Each row has a hidden value. The values are split into ranges, and the grade after each row names the range that its value falls in. Each part has its own value, ranges and names.
[ 187  110   96  -52 -219 -122   46   25  -33  -80 -218 -102  197 -272
 -181 -138 -132   84   42  157   76  125   26  -13    0  260  286   76
   85 -148  327   65 -137 -283  209   89 -196  -93  223   29  -15] => zizut
[ 207  137  216 -254 -494  -72 -149    2  139  -54 -249 -202  259 -197
 -236 -239 -205  -40  205  231   55 -307 -214 -338   23  407  171  -45
  210 -234  399  217 -235 -199  174  105  100 -290  312 -337  115] => fafu
[-159  -34 -250  -26  168  -42 -428  213  199  423   56  293 -125   60
  307   67  -15 -316 -107 -119  -72 -398 -255  124   85  -71 -155   86
 -197 -245 -266 -140  243  414 -141 -168  -90   94   48 -105 -117] => fafu
[  59 -124 -230   53  357  221 -262   76  209    7  556  323 -146  141
   71  297 -124 -231  -74 -212  -35   81  102  167   33 -156 -631  260
  115  184 -479   55  254 -122 -173    5  101    7 -290 -177  171] => Nabe
[  69 -206   42   43  -26  220 -189   94 -115  -56   10  290  -31  -36
   10   30   78  129 -146   32   28  267  114   33   29 -222  -10  200
  -56  187   13  -39  126  -37  -26  -84  -19  195  -44  -20  -60] => tidom
[  33   89 -424   81   90   20 -495  345   -5  540   75  262   10  -16
  165   59  215 -247  116  -44 -248 -321 -299  269  120  118 -252  -99
  -24 -477  -31  -12  -88  280   -4 -115  -24 -100  -39 -194 -123] => luni
[-276   78  185  162  -24 -226  279  -20 -126 -181  -42   97   39 -134
  -43 -139 -329  172 -155  217  166  473  155  302 -254   -5  448  258
 -141 -115  106 -258   -6  -67  237  113 -303  -45  160  338 -170] => luni
[-304   84  201  159   65 -175  152   27  -71  -88  -17  248  -71  -81
  180  -94 -215  178 -219  162   87  381  178  306 -160 -168  470  271
 -289   60   18 -199   91  108  105  -35 -272  100   40  256 -202] => tidom
[ -76  208  320  -51 -187 -378  231  -91   57 -220  -26 -185  174 -172
 -184 -175 -448  119   17  259  127  207   59  109  -71  339  373  145
   51 -109  164  -26 -122 -298  257  207 -183 -239  152   26  -23] => tidom
[-173  -84  -23  205   75   -5   16  131 -227   40 -121  316  -49 -116
  115  -48   20  158 -233   87   65  414  128  314 -124 -233  336  228
 -256  -59   76 -274  108  134   97  -82 -312  213   86  336 -254] => luni
[-284   15  266 -169 -235 -422 -170  -78   64   59  148 -145   95   55
 -106 -224 -317 -212  -18  102   47 -303 -313  -93   96  211  140   28
   20 -361  -75 -198   82  151   58  141   37 -316   90 -229   87] => tusug
[  -7  -62 -126  -26    0   54  -95   22  169  -42  192   61   50    6
 -173   40 -330 -229   45    0  118  -29  -91   21 -156  148 -339  169
  196 -213 -137  -67   53 -150   78  153   36 -206  131  -66  108] => luni
[ 194  -24  223  -54 -371 -194   17   75 -288  -30 -520 -116  250 -348
 -205 -249   68  321  -60  266   72  268   16    2  136  215  615   28
  -62 -137  523  -78 -135 -201  265    8 -334  118  289  138 -233] => Nabe
[ -72  -67 -217 -141  126 -133 -599  162  135  500  148  184  -98   58
  290   48  167 -414 -146 -258 -151 -588 -339  -58  330 -108 -142    4
 -162 -285 -283  -93  324  444 -262 -192  -64   77  -61 -252   36] => tusug
[-216   71  -88  131  500  216 -127   -1  261  -32  508  568 -363   90
  535  233  -86 -218 -344 -314    2   76  298  105 -129 -648  -79  430
 -284  391 -468   67  450  237 -348 -209  -80  225 -278   61  194] => vumos
[-197 -121  179 -122   71 -228 -193 -100  115  -76  506    7  -36  171
  -63   57 -287 -164 -155  -80   29  -31  -67   17  150  -25 -224  194
   56   19 -418 -131  274  -32 -119  120   70 -139 -212 -236  153] => vumos
[ 237   87  156 -137 -326 -249   26   31  -64  -23 -428 -219  264 -348
 -216 -210  -99  129   21  200   91   49  -42  -70  115  367  460   24
   42 -211  434   24 -132 -275  246   72 -302  -22  333   44  -99] => Nabe
[-185   16  348 -128   -5 -409  -12 -166   45 -188  415 -128   43   58
 -108  -26 -337   -9 -166   15   43  117   32   49  171   67   91  192
   27   39 -259  -99  178 -164  -25  166  -61 -168 -191 -156  124] => vumos
[ -67  -40 -269  231  150  245 -287  279 -116  265   43  497 -116  -13
  243   51  201  -36  -63   -8 -109  110   -4  294  -83 -255  -64  116
 -170 -105   -6  -84   37  279  -16 -177  -55  126  -56   55 -152] => zizut
[-199   84  324 -130 -175 -319   27 -110  127 -154  131 -112   86  -11
 -110 -146 -424  -32  -42  154  112  -24  -73  -31  -28  181  192  150
   26 -107  -38  -75   33  -85   94  156  -24 -234   87 -129   57] => nazaz
[ 318 -151 -175 -142 -171  227 -344  124  134   95  -86   49  120  -94
 -189   11  -31 -204  127  -13   39 -238 -183 -203   64  203 -359   35
  242 -154   83  110    4 -163   36   26  102  -70  188 -252  110] => Nabe
[-140  218  378  -71 -180 -373  137  -78    3 -142 -102  -85   97 -185
   21 -200 -270  156 -122  198   79  131   73   31   -1  104  614  154
 -147  -36  196  -22  -26  -77  131   53 -245  -68  121   48  -59] => nazaz
[  69   39  261 -155 -406 -106  -93   14   -7  -62 -276  -91  188 -176
 -156 -234 -143   90   46  237   78  -74 -120 -188   20  223  330   33
   40 -150  344   41 -126  -92  164   46  -28 -108  264 -149  -31] => fafu
[  75  420  190 -162 -303 -293   42   -1  243   -3 -219 -197  207 -268
  -36 -231 -337  -71  175  224   33 -283 -119 -117  -58  446  408    1
   64 -285  360  227 -254 -156  209   96 -109 -321  304 -168   63] => fafu
[ -32 -139  257 -115  -84 -141 -158  -73  -99  -89   92   42    9  -49
   -7  -64    0   47 -257  -42   46   99   45 -120  206 -182  246  184
  -96  113  -46  -92  249  -10  -94  -30 -121  121  -66  -58   60] => tusug
[ 302 -198 -262 -129 -109  266 -420  166  150  180  -89  113   78  -67
 -124   49   23 -259   94  -68   25 -301 -220 -188   83  143 -424   40
  197 -173   15   72   70  -66  -14  -23   88   -6  187 -235   83] => Nabe
[  24  272  229  -81 -199 -317  111  -24   90  -90 -117 -152  175 -221
  -90 -171 -311   63   57  214   54   32    6   44  -14  336  387   81
   27 -153  242   82 -159 -222  211  120 -182 -206  174  -42  -14] => tidom
[-230  -29   88   48  336  148  -45 -123  257 -240  607  380 -263  151
  251  175 -292 -200 -275 -219  100  144  257    1 -154 -481 -204  432
  -86  378 -489   21  406   34 -259  -24   61   37 -253  -41  292] => vumos
[-252  -25  138   69  126  -44  -24  -18   79 -128  333  242 -105  100
   87   43 -284   -4 -158   35   61  220  109  182 -103 -168  -33  278
  -85  128 -261 -116  174   25  -29   34   -3  -27 -129  -19    7] => fafu
[ 139 -113  133   73 -292   -6  -54  146 -412    8 -456  101  165 -286
 -117 -201  232  368 -112  237   24  408   68   99   75  -15  551   57
 -132  -82  491 -128 -109  -70  217  -75 -286  213  190  194 -281] => zizut
[  52  177   70  -42 -160 -194   70   -5   93  -82  -13 -124  178 -169
 -198 -115 -331  -55  116  161   78   27  -46   52  -92  355  100   82
  158 -253  166   39 -155 -264  225  183  -99 -287  188  -44   54] => zizut
[-154 -267  175 -206 -122 -127 -275 -121  118  -65  323  -42   16  155
 -183  -55 -286 -284 -105  -68  124 -221 -223 -236  116   12 -266  153
  135 -106 -304 -191  302   30  -90  134  162 -170    0 -274  224] => tusug
[  -2 -387  260 -146 -246  -17 -311  -31 -246  -47  -36   58   51   -4
 -138 -122  133   83 -253    0   68   86  -80 -223  262 -207  155  125
  -56   57   22 -212  268   65  -78  -45  -18  180    0 -105    5] => tusug
[ -48  -12   -2  -16  -80 -106  -25    3   49  -78  186  -41  121  -14
 -254  -22 -330  -94   56  104   84   95  -81  106 -103  241 -181  122
  197 -257  -55 -101  -48 -212  160  208    0 -271   86  -68   43] => luni
[  -4   44 -183   -3   98    8 -429  224   74  353  120  269  -59   16
  238   70  131 -155  -29  -65 -177 -250 -157  136  167  -42 -122   26
 -110 -147 -123   33   73  244 -113 -155  -16   37 -108 -220  -68] => fafu
[ 242   99  163 -139 -315 -228   20   24  -39  -41 -378 -210  257 -329
 -213 -193 -115  118   39  195   82   43  -35  -80  109  365  411   27
   66 -179  408   56 -138 -292  233   79 -261  -49  301    7  -70] => Nabe
[  44   50 -484   26  185   15 -583  364  141  637   64  295  -58   14
  277  115  192 -368   77 -134 -241 -501 -345  233  196  104 -345  -76
  -81 -418 -171  -11   56  367  -95 -181  -42   -3  -29 -228 -119] => Nabe
[ 115  -90 -310  105  293  289 -292  155  101  101  364  373 -120   49
  111  240   39 -192  -50 -187  -67   69   79  170    5 -184 -486  198
   66   84 -284   68  169  -42 -129  -62   38   55 -199 -101  106] => zizut
[ -63 -471  153   62  -44  467 -270   26 -187 -231  222  470 -141  158
  -22   63   98  159 -257   -4   91  401  162  -92  -52 -553 -205  311
  -46  409 -154 -131  284   59 -148 -100  213  260 -167  -84   29] => nazaz
[ -70  202  227 -132 -194 -263   24  -56  204  -96   27 -123  122  -94
  -88 -144 -406  -71   61  167   81 -126  -86  -53  -55  291  184  103
   70 -159   79   58  -76 -132  134  137  -31 -273  160 -161   72] => fafu

Part 2:
[  87  113 -329  -49 -340  238 -437 -506 -390 -265  350  192 -553  102
  -54  540  494   43  343 -139 -768  350 -357   33 -566  275 -214  172
  540  207 -353  285    6  492 -122  -51  -14  572 -387 -234 -405] => W
[ 471 -293  435    5  402 -171   10  353  215  394 -155 -134   83   -5
  236  121 -136 -422 -325  247  162  207   98 -411  280 -103   89  -19
  -91 -370  573  -27  -14 -214  -17  -10  129 -120 -263 -592 -615] => K
[-341 -651  100  262   96   -3   -8  364  -95 -140  -76  -69  189  -99
  489  -19  316 -250 -128  267  400  314 -206  209 -401 -383    1  -24
  407  206 -341 -220  314 -241  493  526 -445 -128  236  179  128] => F
[-504 -384 -197  307   25  132 -403   90 -125 -261 -252 -237  286 -234
  484  -60  216 -385  164  339  104  -28 -454  -71 -329 -261 -249 -265
  225  199 -265 -190  345  -53  596  259 -332   30  101  -60  126] => G
[ -91  254  196  196  235  101  106  -23 -138  -78  -41  512 -152 -234
 -270  123 -386 -172  120  -31 -164  208  148 -254  142  439   82  121
 -236  -77  -17  124 -166  313 -416   46   45 -278 -237  -61  -23] => G
[-278   12  318 -269  138   10 -341 -250 -585 -492  166  215 -573 -191
 -547  660 -359   83  218  287 -211  -15  204 -195  218  411  579  -86
   51 -269  489  175 -241  204  -52  194  380   41   68   57 -520] => Y
[-361 -430  -58  272  -50 -212  -11  396 -225 -197   -3 -122  440  -79
  478  193  331 -299   56  346  368  268 -310  317 -137 -367 -203 -112
  481  103 -380  -11  276 -156  621  554 -543  -93   63  169  126] => X
[ 464 -275  432   17  371 -176   67  398  223  404 -129 -154  106    6
  222  114 -135 -397 -322  245  173  237  100 -361  289 -112   64  -23
  -65 -392  566   22  -31 -207   -7   15   86 -143 -304 -601 -639] => K
[ -33  197  171  185  229  151   43  -55 -124  -57   -4  546 -202 -241
 -254  119 -375 -204  116  -58 -199  183  198 -339  163  406   99  154
 -278  -73  -46  102 -124  329 -431  -22  103 -254 -244   26   34] => X
[ 290  -28 -232   73 -293  302 -347 -485 -201 -102  305  354 -635   98
   69  326  487  -76  165 -262 -815  373 -192 -129 -613  259 -183  394
  376  231 -472   93   86  491 -223 -238   93  546 -309  -89 -220] => T
[ 215   70 -235  125 -373  204 -237 -418 -231 -152  303  303 -532  103
   40  345  453  -58  204 -214 -810  380 -225    3 -546  287 -248  372
  423  169 -485  170   35  516 -128 -180   17  507 -335 -106 -249] => K
[  13  145 -271   48 -217  261 -283 -408 -310 -218  245  255 -460   84
  -10  376  461   84  279 -188 -641  465 -419  136 -706  294 -246  167
  530  331 -440  231   15  450 -225   79 -172  463 -372 -333 -337] => Y
[   2 -226  493 -242  218   18 -345 -305 -441 -334  139  373 -795 -150
 -431  568 -316  -45  -31  196 -283  -11  422 -413  144  401  733  190
  -66 -266  484  -91 -180  140 -123  -41  618  110  262  214 -439] => F
[ 287 -148 -100  -12 -219  240 -391 -509 -246 -135  279  314 -748  134
   64  398  514  -32   67 -207 -758  377 -168 -109 -694  255  -19  408
  454  237 -336   -8   70  379 -171 -184  170  607 -143 -110 -348] => F
[ 421 -613  375 -190  153  475  125  515  279  344  319 -269 -338  -70
 -106  -64 -253 -147 -250  138  172  279  498 -462  394 -373  347 -109
 -188 -607  592  341   14  -97 -113   48  164 -448 -551 -139 -630] => T
[ -29  226  197  189  212   99  125   -7 -129  -49    6  525 -171 -212
 -262  138 -361 -173  105  -48 -172  230  188 -256  164  414   85  154
 -231  -92  -37  140 -157  320 -423   28   57 -270 -263  -15  -19] => X
[-154   57  246 -186   72  -10 -291 -226 -510 -393  195  277 -488 -187
 -483  628 -350  -43  228  228 -271  -22  260 -280  338  394  444   -1
  -34 -315  378  205 -219  264  -71   58  383    7  -37  138 -390] => G
[ 183  149 -288  134 -380  174 -223 -408 -254 -157  305  301 -456  105
   36  384  462  -56  256 -216 -791  399 -279   43 -521  298 -324  331
  451  186 -512  226   16  535 -142 -146  -57  489 -397 -155 -241] => X
[-366 -646  -69  291  184  316 -504   -1    9 -161 -313 -113   31 -256
  551 -231  222 -432  -24  247   87  -50 -308 -314 -509 -289  -43 -126
   77  297 -248 -455  439 -127  459  118 -136   61  282   44  220] => F
[ 426 -538  291 -201   79  477  109  485  233  320  389 -255 -324  -67
 -147    4 -238 -136 -164  121  112  279  485 -449  452 -358  289 -116
 -171 -626  541  436    5  -24 -123   31  145 -423 -641 -107 -616] => K
[  97  133 -342  -10 -307  235 -404 -479 -361 -230  326  227 -492   94
  -17  500  494   17  337 -168 -735  375 -369   30 -571  271 -261  182
  515  245 -404  271   25  488 -160  -42  -61  537 -411 -241 -342] => W
[ -75   21  251 -182   62  -27 -344 -268 -501 -372  197  309 -525 -186
 -457  642 -344  -95  207  220 -330  -66  305 -363  376  394  463   55
  -79 -337  382  152 -193  277  -60  -38  468   65   -4  196 -362] => X
[ 273 -260  383 -141  470 -104  -45  375   81  287 -103 -225  101   -8
  127  234 -112 -240 -217  299  316  280  -36 -252  189 -133  136 -230
   61 -281  647  115  -47 -268  -57  259  -27 -160 -322 -718 -745] => Y
[-451 -437 -186  269    0  122 -488   21 -158 -284 -218 -214  202 -230
  473    1  213 -412  160  351   36  -89 -393 -149 -278 -256 -180 -224
  198  159 -230 -227  357  -40  626  178 -219  101  153   29  127] => X
[ 373 -671  409 -151  259  591  101  480  356  371  219 -229 -397 -107
  -68 -209 -269 -150 -312   91  200  288  484 -531  229 -359  385  -96
 -252 -495  564  211   50 -130 -188   37  170 -476 -467 -178 -565] => F
[-388 -347  -98  288  -16 -238    7  398 -224 -177  -41 -114  524  -73
  495  199  359 -297   84  331  390  311 -399  359 -183 -342 -284 -149
  513  163 -408   16  259 -155  568  597 -627  -97   14   55  118] => G
[-297   12  316 -269  142   81 -317 -249 -573 -493  183  239 -613 -202
 -581  617 -382  119  227  258 -216   10  222 -190  185  420  594  -84
   33 -251  460  196 -239  229 -101  211  359   12   46   70 -506] => Y
[-562 -453  -44  155  101 -114 -110  379 -302 -288  -63 -212  418 -102
  416  209  333 -144   96  404  513  306 -457  407 -317 -381 -107 -310
  576  236 -268    0  268 -249  572  786 -648 -101  107  -24  -12] => Y
[ 240    0 -266    6 -389  235 -412 -500 -316 -204  377  260 -628  100
   -5  470  464  -55  254 -169 -846  295 -185  -97 -469  250 -163  324
  424  119 -384  190   54  510  -87 -225  130  584 -323  -39 -304] => K
[ 390 -207  337  -31  367 -140   43  409  162  371  -74 -164  170   -3
  176  181 -123 -355 -221  239  230  271   45 -314  318 -134   15 -117
  -26 -360  532  141  -39 -189  -56  108  -10 -195 -408 -613 -622] => G
[ 149  137 -281    9 -395  120 -342 -459 -362 -235  337  186 -510  132
  -17  545  489   -2  295 -127 -802  357 -326   65 -502  295 -255  243
  547  133 -354  272  -19  500  -54 -103    2  583 -374 -232 -427] => G
[-225  268  181  208  377  215  111   -5 -116  -83 -122  543 -109 -270
 -259   15 -386  -98  130  -68  -36  279   31 -200  -46  440   73   29
 -227  102  -74   91 -144  276 -533  201  -96 -349 -238 -174   29] => Y
[ -37  -20  332 -186   38  -69 -323 -299 -513 -393  205  334 -624 -158
 -467  653 -338  -77  145  223 -390  -66  354 -345  336  440  543  136
  -54 -362  405   91 -211  277  -31  -72  550  121   92  234 -404] => K
[ 181  126 -306  114 -408  238 -256 -432 -257 -169  338  284 -510   94
    6  370  450  -40  275 -220 -828  379 -254   10 -519  289 -298  323
  429  164 -503  245   28  558 -143 -173  -20  496 -412 -120 -247] => X
[-490 -384 -248  213   38  150 -577  -40 -222 -314 -206 -201  196 -238
  435   76  243 -381  227  343   41  -88 -457 -155 -310 -231 -193 -282
  225  225 -228 -190  353  -28  565  218 -241  128  115  -18  116] => G
[ -65  275  178  289  275  122  149  -10  -58  -11 -105  591  -91 -248
 -197   12 -386 -231   92  -92 -160  227  134 -290   95  454    5  172
 -303   -4 -129   58 -132  331 -478    3    6 -310 -249  -63  103] => X
[-333 -613 -110  207  121  215 -640  -93 -126 -238 -247 -126    6 -235
  514  -30  250 -443   50  305    9 -125 -314 -332 -397 -261  -19 -141
  127  242 -183 -416  427  -98  536   79  -46  191  298   94  155] => T
[-359 -581  -75  328  123  219 -389   83  -10 -158 -277 -122  135 -227
  558 -194  231 -423   -9  263  114   -1 -319 -195 -439 -293 -112 -117
  134  257 -290 -376  412 -113  504  174 -219   32  228   50  212] => T

Next part:
[ -54   39   60   70  -58  -61   47   35  224  -19  310   10  103 -100
  -75   32 -206    6 -225   39  158  -76   20 -278  100  -76  285   90
  -35  -45 -141 -137 -220   17  -51  -11  210  -59  -99  121  -86] => lup
[  71   15  137  -76  131   -2   58 -102  297  -98  247  151  -74  -67
   50 -101   37  -49   -9   84   41  -40 -215 -226   -9   -6  167  -52
    8  137  -85 -114  -59   -6  -58  -73   29 -190   66  -10  -96] => ledi
[ -32  285 -359   76   12 -102  -40   45  -89 -119 -125   12  -72   90
 -102  145  124  151  150  -69 -141  -21   -4  203  -18   22  -64  161
   87 -282   27  107   44  131  205  213 -147  302   36   46  -16] => fofir
[ -26  166 -140    7  222  -64    9  -42   22 -214   97  148  -69  109
  -85   31  109   41  -10  152 -219  -10 -194  -97  125  -62 -110 -173
  -91  -48   31 -165 -181    2  -27  -68  134   36    3 -112   38] => Tiz
[   2   92 -141   87  -52 -122   26   -5   31  -59  111   59   89   70
 -145   55 -126    9 -157   79  -63  -36   64  -97   92 -114   80   42
  -42 -221 -160   19 -260   54   -4  -39  196  270  -26  -20   58] => lup
[-158 -110 -231    2   -1 -133  -16  -85 -134 -148  -26  128  125   47
  -92   57   81   87 -130  -80 -226  -97  361  -28  102   -3 -188    4
 -184 -315  -60  203 -274  -32    4 -106  142  242   25 -295  204] => Tiz
[-134  179  186  -85  183  125    3   79   57 -136    0  -99 -134  -64
   48  -55  108  -31  104   93  192  225 -373  -11    8    0   44  -96
   42  292  232 -283  230   20   -8   64 -266 -355 -169  138 -255] => fofir
[  -4  514 -214   77  140   17  -51  130 -134 -130 -113 -116 -143  165
  -86  128   41   48  146  118  -21  168 -355  135   69  -42 -101  -52
  100  -46  104 -196  119  143   92  168 -146  162 -180  197 -151] => lup
[ 247  380 -232   23  180  -74  -14 -100  105 -150   53  183 -205  181
  -44   45  110    8  166  137 -216  -61 -362   18    9  -24  -57  -41
  130  -99 -141  -10  -17  125   75   75   -8  240  116   52  -43] => lup
[ -37  500 -334   36  320    3  -53   69 -142 -236  -74    3 -183  200
  -35  131  212  138  210   88 -240   79 -333   72   96   41 -273 -206
  -25  -67  165 -256   10   78   69   74  -54  118 -104  -16  -38] => fofir
[ -74  210 -219   -9  -73  -27 -114  -38  -67  -69  -99   -4  -76  -22
  -38  166  115   81   67 -152    6 -105   88  129   70   65 -130  257
  103 -178    4  236  173   68  140  272 -233   86  -54  167 -100] => bazi
[  76  284 -251   59  -35 -100   16   42  -80  -89 -246   24 -110  187
 -193   65   81    5  164  141 -140  150 -239  326  -84 -145   15  127
  188 -197   38  114  138  176  210  211 -239  421   85  110  -31] => Lupup
[ -35  144  -34  -77   41   45  -70  -29 -135  -93 -191  -70  -90   17
   65  -25  144   -9  161  -91   80  139  -25  172  -53   80 -142   55
   75  -15   26  153  206   81   71   65 -332   47  -66   -5 -121] => Lupup
[-285 -162  241   -9  -98    0  -41   46  143  -86  203  -61   61 -327
  -10   25  -55   41 -177 -148  369  -52  141 -123   97   20  246  278
   15   92   65  -12   67  -21   30  159 -123 -480 -145  205 -268] => Tiz
[ -35  -98  -10  -42  -75  -56    6  -85   37  -34   34   48   79  -51
   11  -47   -3   -5  -65 -102   45  -30  229  -53  -25   28   41  106
  -36 -139 -149  207  -98   17    2  -67  -24  110   28 -124   25] => Lupup
[ -53 -233  160  -97 -145  -23   48 -122  245   24  169  107  105 -165
   34  -52  -68  -65 -185  -91  143 -126  224 -216  -13    5  189  158
  -21  -20 -152  192  -43  -48  -47  -25   15  -99   18  -14  -12] => sagot
[ -12  331 -246  -13  125  -16  -66   16 -125 -180 -239   14 -208  111
  -47   91  257   80  277    1 -124   92 -243  300  -40   31 -174   71
  152  -89  150   70  265  129  201  245 -353  135   22   85 -113] => fofir
[ 147  193  -84   -4  159  -79   79  -63  225 -139  116  202 -139  111
  -96  -27   84  -20   80  226 -181    2 -386  -51  -21 -115  114  -72
   69    5  -34 -131  -64   65   42   18   34  105  150   12  -19] => ledi
[   4  160    5   75  -69  -70  -22   49  138  -68   94  -22  -72 -102
  -92   42  -43   32   28   -1  194    5 -152   70   -9  -55  267  283
  189  -39  -48   10   93  135  149  237 -170  -48    8  278 -249] => ledi
[ -71    5  -28  -14   38  -49  -50 -115  -51 -117  135   88   75   33
  -73   23  -45  -47 -226   65  -60  -62  117 -206  236  -70 -151  -81
 -162  -91 -134   32 -281  -54 -145 -157  211   36 -114 -113   60] => bazi
[ -77  256 -111   35   38  -20  -20   36   53  -92   82   10  -47   30
 -124  128   -7   28  -61  106  -16  -16 -180  -70  153  -89   10   34
   12  -31   61 -140  -16   25   19  137   16   -4 -121  181  -87] => bazi
[ 179  289 -170   61   97 -128  -48  -74   71 -192    3  170 -225   92
 -141   47  129   14  165  138 -125  -27 -370  183   12  -93   36  147
  221  -98  -76   74   69  164  175  214 -154  144  169  165 -152] => fofir
[ -60  303  -41   11  -13   38   45  137  151  -22  -26  -80 -101   -8
  -68  105    7   27   92   72  119   95 -317   58  -49  -56  193  122
  169   55  166 -166  269   97  136  294 -232  -35 -106  327 -196] => sagot
[-329 -313  109 -121 -293   28  -40  -42  -79   55 -112 -102  207 -214
   20   17  -18  -17 -204 -272  247  -12  561   -6   26   55  -16  276
  -86 -109   24  372   98  -76   -4   51 -209  -78 -156  -37    2] => bazi
[-298 -214  351  -49 -211   80   39  110  145   77  151 -218  200 -310
   56  -60 -206  -40 -240 -154  514  101  255 -199   -3   15  342  203
  -42  131   27  -39   59  -36  -59   14 -115 -352 -259  148 -208] => lup
[ 208  343  -80   14  217  -47   43  -46  186 -160  101  161 -213  150
  -81  -20   85  -39  143  270 -146   54 -546  -16   -2 -113   77 -106
  128   62  -35 -198   -1  107   45   49  -18   85  102   98 -104] => Lupup
[ -59 -175  230  -82  -45    6   58  -91  264   -7  271   83  102 -150
   39  -77 -115  -87 -231    2  169  -75   95 -334   55  -24  197   20
  -81   82 -138  -10 -135  -69 -134 -120  129 -204  -60  -15  -42] => sagot
[ -27  204 -190  -60  104   -8  -23  -24   10 -140 -140   70 -163   41
   10   65  252   87  228  -57 -117    3 -141  168  -74   75 -101   75
  104  -68  123   84  227   74  166  200 -289   54   64   28  -66] => fofir
[-118  174 -169  -41   70  -12  -49   20 -170 -176 -283    4 -134   78
  -77   72  245   52  185    4 -103  129 -132  301  -22  -11 -185   65
   91  -75  210  106  252   81  170  207 -349   87  -12   31  -69] => Tiz
[-188   -4   20  -11 -121    9  -65   22 -157  -33  -74 -131  105  -63
  -19   38  -66  -14 -126 -114  189   77  247   15   86    8  -59  121
  -39 -102  -30  148    9   22  -10   20 -108   29 -210   24  -70] => sagot
[-214 -269  -64  -56  -58  -75  -57 -127 -125  -90   61   50  203 -107
   55  -17   27   70 -196 -262   -7 -129  606 -149   99  124 -166   56
 -240 -252 -161  295 -290  -77  -79 -207  120   53  -50 -348  145] => fofir
[-126 -301   86 -139 -164   -9   71  -99   -2   29 -111   35  177  -34
   17 -105   -4  -87 -139  -83   33   64  366  -41  -83  -15   -1   38
 -110 -110  -68  296  -41  -53  -53 -153  -69  159   -2 -245  148] => lup
[ -62  366 -282   37  -10  -21 -110   27  -88  -93 -101  -36 -118   38
  -73  208  109  107  108  -82  -25  -60  -64  148   93   37 -134  201
  121 -166   60   94  179   97  158  311 -215  116  -97  231 -127] => bazi
[ 159  180  -31   -8  282  -91  -36 -172  153 -284  197  304 -231   77
  -85  -11  161  -36   46  234 -208  -96 -443  -85  147  -93  -65 -100
   59   64  -78  -96 -100   40   -7   11   73 -117  137   20 -101] => Tiz
[ 140   79    5  -77  157  -28   29 -148   58 -134   25  167  -84  132
   -8 -109   86 -103   35  170 -144   67 -212  -64    6  -65  -80 -172
  -17   20 -115   14  -99   25  -68 -162   20  127   77 -158   36] => Lupup
[   6  331 -204  108  102 -115  -43   49    9 -224  -25   96 -195   80
 -219  143  116   73  111  169 -119   13 -392  201   86 -138   31  135
  180  -91  108  -82   96  142  200  306 -139   57   47  249 -170] => Tiz
[  57  406 -138  162   43 -111  -35  108  154 -155  117   22 -200  -16
 -195  140    3   90  116  130   71   -9 -454  142   46 -121  267  266
  272  -45   36 -159  122  195  234  385 -154  -27   35  426 -313] => fofir
